Below are the code and all the weights of a small trained network. Each question names an input and a target symbol and asks about switching units off, where a switched-off unit gives its printed mean instead of its output.

import numpy as np


def w(rows, s, z=0):
    codes = np.array(rows[::2]) - 128.0
    scale = np.full(codes.shape[1], s)
    scale[-1] = z or s
    return codes * scale


def norm(h):
    return h / np.sqrt((h * h).mean(-1, keepdims=True) + 1e-5)


def f(y):
    return np.maximum(y, 0)


def softmax(a):
    e = np.exp(a - a.max(-1, keepdims=True))
    return e / e.sum(-1, keepdims=True)


def log_softmax(a):
    a = a - a.max(-1, keepdims=True)
    return a - np.log(np.exp(a).sum(-1, keepdims=True))


def net(x, mask):
    ids = ['ΛΞΠγζμστφω'.index(c) for c in x.split()]
    T = len(ids)
    res = E[ids] + P[:T]
    u = 0
    for l in range(3):
        r = norm(res)
        for j in range(2):
            rows = slice(3 * j, 3 * j + 3)
            q, k, v = (r @ M[l][rows].T for M in (Q, K, V))
            z = softmax(np.where(np.tri(T) > 0, q @ k.T / 3**0.5, -1e9)) @ v
            o = O[l][rows]
            res = res + np.where(mask[u + j], z, o[:, -1]) @ o[:, :-1]
        u += 2
        y = f(norm(res) @ A[l][:, :-1].T + A[l][:, -1])
        res = res + np.where(mask[u : u + 4], y, B[l][:, -1]) @ B[l][:, :-1]
        u += 4
    return log_softmax(norm(res)[-1] @ U[:, :-1].T + U[:, -1])


Q, K, V, O, A, B = {}, {}, {}, {}, {}, {}
E = w([
[128,120,151,71,118,93],'Λ',
[141,134,132,66,123,95],'Ξ',
[124,123,165,69,118,95],'Π',
[137,128,173,62,95,88],'γ',
[110,168,205,61,88,71],'ζ',
[202,116,129,184,197,169],'μ',
[176,186,135,69,52,92],'σ',
[53,67,248,118,69,94],'τ',
[78,159,103,123,49,240],'φ',
[47,235,99,126,141,200],'ω',
],0.0016)
P = w([
[105,84,105,10,173,179],'0',
[122,114,141,35,148,164],'1',
[128,120,176,56,118,159],'2',
[130,120,185,90,105,131],'3',
[129,125,185,115,86,107],'4',
[122,130,186,137,74,84],'5',
[126,132,180,155,58,66],'6',
[127,142,170,174,51,37],'7',
[123,139,168,181,36,20],'8',
[136,141,159,186,30,2],'9',
],0.0012)
Q[0] = w([
[57,99,199,21,106,145],'0.h0',
[36,140,169,10,82,144],'0.h0',
[104,79,179,60,119,122],'0.h0',
[158,80,128,242,173,38],'0.h1',
[147,178,32,62,205,242],'0.h1',
[176,137,3,84,244,217],'0.h1',
],0.0025)
K[0] = w([
[60,172,136,103,12,86],'0.h0',
[54,217,131,130,5,67],'0.h0',
[84,124,141,106,81,101],'0.h0',
[128,48,139,20,143,99],'0.h1',
[198,155,78,204,208,197],'0.h1',
[214,128,98,155,242,188],'0.h1',
],0.0031)
V[0] = w([
[77,153,73,118,118,154],'0.h0',
[5,116,61,77,52,94],'0.h0',
[201,114,142,150,152,140],'0.h0',
[144,96,128,133,127,116],'0.h1',
[110,197,203,82,82,146],'0.h1',
[149,161,160,131,179,124],'0.h1',
],0.0021)
O[0] = w([
[125,122,196,92,178,138,108],'0.h0',
[193,140,133,95,220,220,182],'0.h0',
[112,136,156,154,77,81,94],'0.h0',
[135,140,139,147,119,130,123],'0.h1',
[119,95,5,47,121,108,254],'0.h1',
[101,129,108,159,141,110,122],'0.h1',
],0.002,0.0023)
A[0] = w([
[222,230,34,112,121,145,57],'0.n0',
[157,14,147,120,81,129,149],'0.n1',
[201,104,35,175,252,197,2],'0.n2',
[147,183,235,118,80,68,226],'0.n3',
],0.002,0.00088)
B[0] = w([
[101,121,201,123,115,110,155],'0.n0',
[123,180,101,120,141,127,210],'0.n1',
[201,163,253,139,142,116,147],'0.n2',
[118,109,59,135,144,131,255],'0.n3',
],0.0035,0.002)
Q[1] = w([
[169,150,145,183,169,125],'1.h0',
[60,144,67,91,84,99],'1.h0',
[172,133,148,161,162,131],'1.h0',
[159,96,83,95,107,66],'1.h1',
[116,65,86,80,67,2],'1.h1',
[94,162,168,154,133,163],'1.h1',
],0.0075)
K[1] = w([
[70,112,50,76,103,117],'1.h0',
[192,144,179,253,146,94],'1.h0',
[67,126,74,48,83,126],'1.h0',
[39,167,77,169,54,113],'1.h1',
[80,158,51,169,33,95],'1.h1',
[215,85,158,108,189,129],'1.h1',
],0.0053)
V[1] = w([
[116,46,161,127,120,96],'1.h0',
[50,109,3,89,110,172],'1.h0',
[104,156,40,138,195,116],'1.h0',
[229,78,96,96,248,36],'1.h1',
[71,149,142,125,116,125],'1.h1',
[48,174,124,107,133,72],'1.h1',
],0.002)
O[1] = w([
[126,133,116,106,145,157,127],'1.h0',
[55,140,100,168,85,123,51],'1.h0',
[100,103,105,151,105,119,27],'1.h0',
[181,115,96,162,178,5,141],'1.h1',
[122,134,145,129,135,150,174],'1.h1',
[131,173,170,133,162,126,254],'1.h1',
],0.0028,0.00077)
A[1] = w([
[143,189,233,139,109,255,7],'1.n0',
[249,182,183,160,123,181,9],'1.n1',
[93,183,69,139,88,129,95],'1.n2',
[106,24,83,186,185,124,2],'1.n3',
],0.0024,0.00052)
B[1] = w([
[170,121,28,135,157,5,253],'1.n0',
[129,151,203,17,180,231,222],'1.n1',
[130,99,149,176,179,187,246],'1.n2',
[157,150,186,249,30,110,142],'1.n3',
],0.0024,0.00073)
Q[2] = w([
[19,144,64,106,64,88],'2.h0',
[121,146,30,109,91,104],'2.h0',
[183,122,90,160,156,46],'2.h0',
[101,82,202,181,110,254],'2.h1',
[143,186,130,30,91,60],'2.h1',
[71,12,61,178,214,176],'2.h1',
],0.008)
K[2] = w([
[88,172,117,221,63,101],'2.h0',
[74,145,158,167,107,65],'2.h0',
[177,96,183,104,89,56],'2.h0',
[112,101,76,51,195,159],'2.h1',
[132,118,154,255,98,155],'2.h1',
[116,172,74,18,82,133],'2.h1',
],0.0085)
V[2] = w([
[161,55,43,145,81,108],'2.h0',
[146,113,118,172,67,105],'2.h0',
[105,2,199,105,87,116],'2.h0',
[124,117,151,145,181,144],'2.h1',
[170,172,220,99,131,157],'2.h1',
[86,104,113,137,185,118],'2.h1',
],0.0043)
O[2] = w([
[176,31,130,61,167,163,83],'2.h0',
[143,126,141,42,145,116,3],'2.h0',
[80,42,253,139,79,99,143],'2.h0',
[162,116,116,143,162,138,135],'2.h1',
[186,104,108,42,133,111,230],'2.h1',
[98,112,178,189,192,156,130],'2.h1',
],0.0044,0.0023)
A[2] = w([
[137,45,115,123,145,150,139],'2.n0',
[74,119,92,134,122,102,13],'2.n1',
[83,149,145,76,101,255,6],'2.n2',
[207,136,170,113,216,170,146],'2.n3',
],0.0047,0.0021)
B[2] = w([
[192,151,126,163,119,117,202],'2.n0',
[152,73,121,100,183,160,158],'2.n1',
[163,63,92,177,51,253,178],'2.n2',
[109,185,214,48,141,193,251],'2.n3',
],0.0055,0.0016)
U = w([
[150,125,157,176,168,149,3],'Λ',
[182,188,214,59,172,179,198],'Ξ',
[147,103,144,177,183,131,51],'Π',
[247,65,114,159,138,83,135],'γ',
[57,49,72,92,235,126,102],'ζ',
[164,151,110,171,103,32,68],'μ',
[141,135,66,30,49,77,114],'σ',
[31,100,219,171,53,87,203],'τ',
[147,83,89,165,25,253,118],'φ',
[62,241,59,183,138,157,202],'ω',
],0.0062,0.0022)

Each question gives the input, a string of symbols that net reads in full, and the target symbol t.
The units are the heads (3 rows each of Q, K, V and O) and the neurons (one row each of A and B). Each row of codes is followed by its name. A weight is (code - 128) times the scale printed after its matrix; where a second scale follows, it is the last column's (O, A, B and U).
mask holds one flag per unit, layer by layer, with each layer's heads first. A switched-off unit (its flag False) gives its mean, the last column of its rows in O or B, instead of its output. The means were averaged over made-up inputs and are rounded, as every weight is.
A unit's drop is (log p(t) with every unit on - log p(t) with that unit switched off) / (log p(t) with every unit on - log p(t) with every unit switched off).
The circuit of an input: a set's keep is (log p(t) with only the set's units on - log p(t) with every unit switched off) / (log p(t) with every unit on - log p(t) with every unit switched off). Starting from the 12 units with the biggest drops (on a tie, the unit counted first), units are removed one at a time, each time the one whose removal leaves the highest keep (on an exact tie, the one counted first), for as long as the keep stays at least 0.8.
circuit, biggest first: the units of the circuit, biggest drop first
k most important neurons: the k neurons with the biggest drops, biggest first
top k neurons in layer l: the k neurons of layer l with the biggest drops, biggest first
which heads matter: for each layer, one digit per head in row order, 1 if its drop is at least 0.15 and else 0, layers parted by /
input ω τ φ Π, target φ: 4 most important neurons => (1.n0, 2.n2, 0.n1, 0.n2)
input ζ ζ ω Ξ Ξ φ γ φ Ξ, target φ: which heads matter => 00 / 01 / 00
input Ξ ζ τ γ φ τ γ, target φ: circuit, biggest first => (1.h1, 2.n2)
input ζ σ φ σ φ σ, target φ: circuit, biggest first => (1.h1, 2.n2, 1.n2)
input Ξ ζ Ξ Λ, target ζ: which heads matter => 00 / 10 / 01
input μ τ μ γ Ξ, target μ: which heads matter => 11 / 11 / 01
input Ξ φ μ μ τ φ Λ, target φ: circuit, biggest first => (1.h1, 2.n2)
input φ μ ω μ τ, target ω: 4 most important neurons => (0.n2, 1.n0, 2.n3, 2.n2)
input γ τ ω Π Π, target ω: circuit, biggest first => (2.h0, 1.h0)
input Π Ξ γ Λ τ γ μ Λ φ, target Ξ: most important neuron => (0.n2)
input ζ Ξ φ Λ ω Λ Ξ γ, target γ: top 3 neurons in layer 1 => (1.n2, 1.n1, 1.n0)
input μ μ Λ τ Ξ γ μ ω, target Ξ: which heads matter => 01 / 11 / 10
input ω Ξ Ξ Ξ τ ω ζ, target ω: which heads matter => 00 / 01 / 10
input Ξ φ ζ σ γ, target σ: which heads matter => 10 / 00 / 01
input Λ φ σ, target φ: which heads matter => 00 / 10 / 01
input ζ σ ω τ, target ω: which heads matter => 00 / 00 / 10
input Ξ ω ω σ τ ζ Λ, target τ: circuit, biggest first => (2.h0, 1.h0, 2.h1)
input Ξ Π Λ τ Π τ γ, target τ: circuit, biggest first => (2.h0)
input Λ τ Π γ ζ μ μ ω σ, target ω: top 2 neurons in layer 0 => (0.n2, 0.n3)
input γ τ Π τ Λ, target τ: circuit, biggest first => (2.h0)
input Λ τ Π Π Ξ γ, target γ: which heads matter => 00 / 10 / 11
input Π ζ μ γ Π σ τ Ξ τ μ, target τ: circuit, biggest first => (0.h0, 2.h0)
input γ ω τ γ Λ τ μ Π ζ ω, target Ξ: 2 most important neurons => (0.n2, 1.n1)
input Ξ γ Ξ, target γ: top 2 neurons in layer 0 => (0.n1, 0.n3)
